[155 107 111 135 141 103] value 103, 155

[113 118 117 157] value 157, 113

[[121 130 123 145]
 [124 157 124 153]
 [130 149 133 122]] value 145, 130

[100 122 112 126 152 135 128] value 128, 100

[[100 125 128 120]
 [118 118 121 149]] value 120, 118

[[118 142 111 129 144]
 [101 131 129 134 119]] value 144, 101
---
[110, 124, 102, 136, 134, 135] ⇒ 102

[[151, 114, 119, 122, 147, 141, 134],
 [121, 141, 125, 137, 122, 141, 147],
 [127, 135, 115, 122, 129, 128, 121]] ⇒ 119

[134, 125, 152, 105] ⇒ 152

[130, 157, 136, 131, 114, 147] ⇒ 136

[157, 149, 120, 142, 122] ⇒ 120

[101, 126, 130, 120, 141, 130, 122] ⇒ 130

[153, 106, 119, 123, 114] ⇒ 119
---
[[133 151 134 130 122]
 [121 111 126 127 131]
 [131 112 120 126 135]] yields 126

[[131 122 132 135]
 [131 140 132 135]
 [148 122 132 152]] yields 140

[[123 125 116 132 128 127]
 [157 125 128 124 137 108]
 [157 125 127 127 137 108]] yields 124

[[138 126 118 137 110 152 116]
 [141 112 125 117 148 148 138]
 [126 103 100 149 149 149 139]] yields 148

[[112 122 130 113 106 135]
 [135 142 136 125 134 146]
 [120 134 135 114 115 147]] yields 125

[[140 118 119 129 140 107 152]
 [122 123 132 120 128 146 139]
 [147 116 119 130 144 109 152]] yields 128
---
[110 135 130 138 118 131 156] --> 135
[136 119 123 121 120 152 140] --> 119
[152 153 107 102 124 131] --> 153
[146 130 128 132 151] --> 130
[115 131 130 120 111 103] --> 131
[125 118 132 152 130] --> 118
---
[[126 132 134 124 151]
 [131 140 134 116 145]
 [137 131 129 130 112]] >> 134

[[116 155 143 104]
 [150 118 110 150]
 [130 143 132 127]] >> 155

[[128 129 138 128 105]
 [125 108 141 108 143]
 [130 121 116 117 127]] >> 138

[[100 105 148 110]
 [117 135 136 101]
 [141 157 146 150]] >> 105

[[136 137 105 140 128]
 [143 125 133 111 148]
 [145 130 100 128 126]] >> 105

[[129 114 109 127 114 124 155]
 [136 105 139 130 128 121 143]
 [152 138 120 139 148 115 141]] >> 114

[[127 108 122 104 120 113 135]
 [146 147 138 120 153 111 129]
 [122 134 132 149 153 126 131]] >> 120

[[119 123 127 128 157]
 [123 121 130 135 152]
 [113 119 112 132 130]] >> 127
---
[[122 122 145 116 132 138 105 149 141 150 155 153 154 137 133 109]
 [129 121 114 148 133 107 129 115 155 112 120 119 143 150 111 143]
 [146 102 105 107 120 151 147 103  99 110 122 118 146 100 101 155]
 [123 156 125 120 143 132 101 104 142 109 104 154 111 128 153 120]
 [119 104 115 154 116 136 139 133 154 120 105 101 137 118 142 153]
 [107 156 146 151 131 139 132 150 139 152 144 115 116 110 110 137]
 [118 133 115 145 111 104 131 120 157 106 110 120 128 104 114 103]
 [143  99 139 150 114 145 141 114 133 110 135 130 106 136 125 132]
 [140 152 102 142 140 118 130 152 122 138 129 133 123 139 121 153]
 [ 99 118 155 110 123 145 139 121 152 123 130 115 149 131 147 130]
 [135 134 128 102 112 147 123 143 126 147 146 116 134 108 138 107]] ans = 153

[[122 124 143 132 122 139 128]
 [123 122 143 120 122 137 126]
 [123 125 143 132 119 134 128]
 [123 124 107 132 122 137 134]
 [126 124 123 132 132 137 132]] ans = 128

[[139 128 137 127 123 131]
 [133 136 126 129 122 132]
 [144 106 125 131 123 135]
 [121 123 124 125 125 134]
 [121 137 134 137 139 130]
 [133 135 124 124 126 123]
 [132 111 141 138 131 121]] ans = 130

[[126 125 131 130 122 135 120 126 122 130 122 128]
 [130 133 112 123 121 113 122 135 122 113 124 134]
 [124 127 117 121 113 125 113 131 114 116 117 127]
 [122 127 128 129 125 126 125 124 126 129 124 122]
 [120 130 115 117 133 116 132 122 135 118 134 122]
 [106 139 135 136 133 135 134 124 132 134 131 103]
 [130 128 113 120 117 120 116 131 118 114 120 134]
 [128 119 117 122 131 123 129 123 131 119 129 132]
 [139 118 121 127 133 123 134 131 133 122 131 142]
 [132 127 150 141 132 137 132 123 132 150 128 127]
 [145 132 119 126 142 119 143 141 141 122 143 147]
 [121 140 115 121 133 112 134 133 132 116 136 120]] ans = 127

[[128 127 116 134 117 120 127 114 123 134]
 [122 133 130 134 132 134 130 126 124 121]
 [128 128 123 122 118 133 136 140 124 135]
 [122 131 130 127 137 131 127 124 130 120]
 [131 128 132 120 137 130 122 123 137 124]
 [141 150 143 143 139 146 117 124 144 122]] ans = 120

[[156 119 116 132 130 129 112 136 131 125 133 129 120 125 119]
 [119 130 128 121 128 126 134 126 129 134 126 138 147 131 130]
 [115 131 129 140 132 130 142 135 123 127 132 122 128 128 125]
 [118 127 118 129 125 134 142 131 141 131 128 118 122 130 129]
 [151 134 123 124 131 123 125 116 131 123 128 124 121 130 126]
 [131 126 138 121 135 130 150 139 127 134 123 128 130 128 129]
 [139 127 129 131 126 126 117 130 123 130 133 127 122 124 124]] ans = 126
---
[133 104 130 122 124] gives 124, 133

[136 118 126 141 131 100] gives 100, 136

[125 138 109 124 142 156] gives 156, 125

[[129 128 153 124]
 [126 129 142 132]
 [130 128 129 135]] gives 124, 130

[140 143 157 116 158 152 112] gives 112, 140

[[140 129 132 143 136 113]
 [138 120 113 128  99 114]
 [129 111 121 131 114 121]] gives 113, 129

[146  99 142 115 133 157] gives 157, 146

[152 125 128 155 157] gives 157, 152

[100 113 127 129 121 138 120] gives 120, 100
